Each row, then roughly how far along a hidden order it lies, from 0 to 30:
[  7  -7   6   9   7  20  -5  -5   8   0  -5   8  -9 -12 -14 -12   8  -7
   5   1 -24   3  -8  -5  -2  39  -6  -3  11  -1  -6  -1   6   8   2 -13
   2  12  12   7  -6  10 -17  -1  -1   4  -1   5 -14  -1   8   2  -5   8
  11   5   5  -7 -21  11  13  -6   2   0   5  10   4  -6   9  -5   8  14
  -6   0   4   4  -8  18   6]
20
[  8  11  -3  -6  -6 -15   2  -2   5  -1   0 -10  -8   5  -6   1  -3   4
   0   0   7  -6  10   8   5  -6   9 -11   3 -12   0  -1   6 -10  -1   1
   2  -3  -4  -3  13  -4  12  -4   0  -9   7   0   0  10  -6   7   4   2
  -4  12  -3  13   6   1  -3  10  -2   9  -2  -7  23  -6   6   3  -8 -14
   0  -2  -5  -5   8  -7   1]
0
[  9  -7  12  14   1  22   2  -6  13  -5  -1  17  -2 -14 -23   0  17  -6
   7  -3 -23   1 -13  -4  -2  56 -12   6   7   1  -6   2   5   8  10  -8
  -4   9  15  15  -2   9 -24   4   0   6  -6  11   1 -10  10   7  -3   6
   4  -2   8  -7 -27  -2  17 -18   3  -3  -4  15 -29   5   8  -5  23  19
  -8   1   3   6 -13  51  -3]
30
[  5   5   1  -1   2   3  -3  -2   7   1  -2  -7 -13   0  -2  -9  -6   0
   2   3 -11  -3   0   2   4  10   6 -10   7  -8  -3  -4   9  -5   4  -6
   3   5   2   0   2   1   5  -3  -1  -2   7   4  -9   6  -3   3   0   5
   5  11   0   8   1   9   4   8  -1   8   3  -1  21  -7   5   0  -4  -6
   0  -1  -1  -4   3   0   6]
5
[ 6  5  1  0  0 -2 -1 -4  8  0 -2 -4 -8 -3 -5 -4 -4  0  2  1 -6 -3  3  4
  3 13  2 -9  5 -6 -2 -2  6 -3  3 -6  2  6  1  0  5  1  1 -3 -1 -3  5  6
 -6  7  0  5  0  5  3 11  3  5 -5  6  1  6 -1  8  1  0 17 -4  8  0 -4 -3
 -1 -2 -1 -3  2 -1  5]
8
[  8   0   5  13  -4   8   3  -7  12  -5  -1  11  -3 -10 -20  -1  16  -4
   7  -3 -13   1  -8   0   1  47  -8   1   5   0  -5   2   1   3   7  -8
  -3   7  12  11   8   7 -15   2   0  -2  -5   6   1  -2   8   8  -1   5
   2   2   6  -3 -22  -4  13 -13   1   2  -3  12 -13   2  11  -2   8  11
  -6   0   1   3  -9  41  -2]
23
[  8   3   1   0   0  -2  -1  -3   9   0  -2  -4 -12  -3  -6  -4  -3  -1
   3   1  -9  -3   1   2   3  14   0 -11   8  -5  -5  -2  10   0   1  -5
   3   3  12   2   3   2  -2  -2  -1  -1   4   4  -8   6   0   4   0   5
   5  14   3   8  -5   7   5   4   0   7   2   2  18  -7   8  -1  -3  -3
  -2  -2  -1  -5   1   2   3]
9
[  9   9   0   4  -6 -13   2  -2  10  -2  -1  -7 -10  -2  -8   1  -2   2
   3   0  -4  -5   4   7   5   7   6  -8   4  -9  -1  -1   9  -7   2  -2
   0   0   2   1  10   0   2  -2  -1  -5   3   7  -4   7  -3   8   2   3
   1   9   0  11  -6   0   3   3  -1   9  -2   0  16  -5   9   1  -5  -6
  -1  -2  -3  -4   2   4   2]
7
[  7   1   2   3   1   3  -1  -6   9  -1  -3   1 -11  -4  -9  -3   5  -4
   3   1 -14  -1  -1   1   2  24   0  -7   7  -4  -4  -1   7  -2   4  -9
   2   6   7   4   4   5  -6  -2  -1   0   3   6  -7   4   2   4  -1   6
   7   9   5   2 -13   7  11   2   0   5   2   4  14  -5   9  -1   0   3
  -2  -1   0   0  -1  10   5]
13
[ 10   2   2   4   1   3  -2  -5   9  -1  -3   1 -11  -7 -10  -6   3  -2
   4   1 -13  -1  -2   0   2  17  -1  -7   8  -7  -5  -1   6  -3   4  -8
   2   6   6   5   3   6  -7  -1  -1  -1   1   9  -9   4   2   5  -1   5
   7  10   4   3 -10   6  11   1  -1   5   0   2  10  -6   9  -3   0   4
  -3  -1   0   0  -3   9   5]
13
[  9   0   2   4   2   4  -2  -5  11  -1  -3   1 -11  -4  -9  -6   1  -3
   4   1 -17   1  -2   0   2  32  -4  -7   9  -5 -12  -1   7   0   5  -8
   3   6   8   3   2   9  -6  -1  -1   0   3   7  -8   4   4   4  -1   4
   5   6   5   2 -17   6   9   0   0   5   3   5  13  -6   8  -2   1   4
  -2  -1   3  -1  -3  13   4]
13
[  8  -4  11  16  -4  13   5  -8  14  -7   1  20   2 -15 -26   3  23  -3
   5  -5 -19   1 -11   0   0  58 -12   7   6   3  -6   3   1   7   9  -5
  -5   5  15  17   4   8 -23   6   0   2  -7  11   3  -8  10   9  -2   6
   2  -3   6  -5 -28  -8  17 -16   3  -1  -6  15 -30   7  11  -3  16  15
 -10   1   2   6 -14  52  -5]
30
[  7   9   1  -1  -1  -6  -1  -2   7   0  -2  -7 -10  -2  -3  -6  -5  -1
   2   2  -8  -3   2   5   3  10   5 -10   4  -7  -2  -2  10  -5   2  -5
   2   3   4   0   5   1  -8  -2  -1  -3   8   6  -8   8  -2   5   1   4
   4   9   1   9  -3   6   2   8  -1   9   1   0  21  -6   7   0  -5  -5
  -1  -2  -1  -5   3  -7   5]
6
[  9   5   2   1   0  -2  -2  -2   8   0  -2  -4 -10  -1  -3  -6  -4  -1
   3   2  -8  -3  -1   3   3  16   5  -9   6  -7  -3  -2   9  -4   2  -8
   3   4   4   0  -4   2   1  -3  -1  -1   5   4 -10   6  -3   5   0   5
   4  12   1   9  -6   8   5   7  -1   8   2   0  19  -5   7   0  -3  -3
  -1  -2  -2  -3  -1  -2   4]
7
[  8   4   1   2   1  -2  -3  -3   8   0  -2  -4 -11  -6  -5  -5  -3  -1
   3   2 -10  -2   1   3   2  21   3  -9   7   5  -3  -2   9  -4   2  -7
   2   5   2   0   6   3  -1  -3  -1  -1   3   6  -7   6   0   5  -1   6
   6   9   2   5  -5   7   6   2  -1  10   2   4  19  -5   7  -1  -3   4
  -2  -2  -1  -2  -1   1   5]
9
[  9   5   0   2  -1  -4  -1  -3   8  -1  -2  -5 -11  -1  -5  -4  -3  -1
   2   1  -7  -3   2   4   3  17   5  -8   5  -8  -3  -2   9  -5   2  -6
   2   3   3   0   6   2  -1  -2  -1  -2   6   5  -6   6  -1   7   1   4
   3  10   1   8  -6   4   4   5  -1   9   1  -1  16  -5   6   0  -3  -2
  -3  -2  -1  -3   1   4   2]
8
[  8   5   2  -1   0  -1  -2  -3   6   0  -3  -5 -10  -3  -3  -6  -4  -1
   2   2 -10  -3   3   2   4  19   4  -8   7 -12  -3  -2   8  -4   2  -7
   3   5   3   1   3   3   1  -3  -1  -1   4   5 -10   7   0   5   0   5
   4   9   2   9  -5  10   6   7  -1   7   2   0  18  -7   9   0  -5  -2
  -1  -2  -1   0  -1  -4   5]
7
[ 10   2   3   9  -2   6   2  -6  10  -3  -2   7  -9  -9 -14  -3   8  -3
   7  -1 -13  -1  -4   0   2  57  -5  -3   7  -2  -3   1   4   3   5  -8
  -1   5  11   6   5   4 -11   0   0  -4  -1   8  -3   1   5   7  -1   5
   2   6   5   1 -17   0  12  -6   1   4   0   9   3  -2  10  -3   6  10
  -4   0   1   1  -5  26   1]
18
[ 12  10  -1   0  -8 -15   3  -3  10  -2  -1  -4  -6   0  -8   1  -2   2
   3  -1  -3  -5   6   8   5  32   5  -9   5  -8   0  -1   7  -8   2   2
   1  -2   1   3  13  -3   4  -2   0  -6   4   2  -2   8  -4   6   3   4
  -2  10   0  12  -3  -1   1   0  -1   9  -4  -3  14  -3   9   2  -5  -9
  -1  -2  -5  -4   3  -1   0]
6
[  3   6  -2  -5   2  -3  -3   0   4   2  -3  -9 -10   4   2  -6 -11   0
   0   3 -10  -2   6   3   2  -1   9 -10   6  -8   0  -3  12   0  -1  -5
   4   4  -2  -5   2   2   6  -5  -1  -1   6   3 -10   7  -5   2   0   4
   5  12  -1  10   3  12  -2  12  -2   8   4  -3  27  -8   4   0  -8  -8
   0  -2  -1  -5   6 -23   6]
1
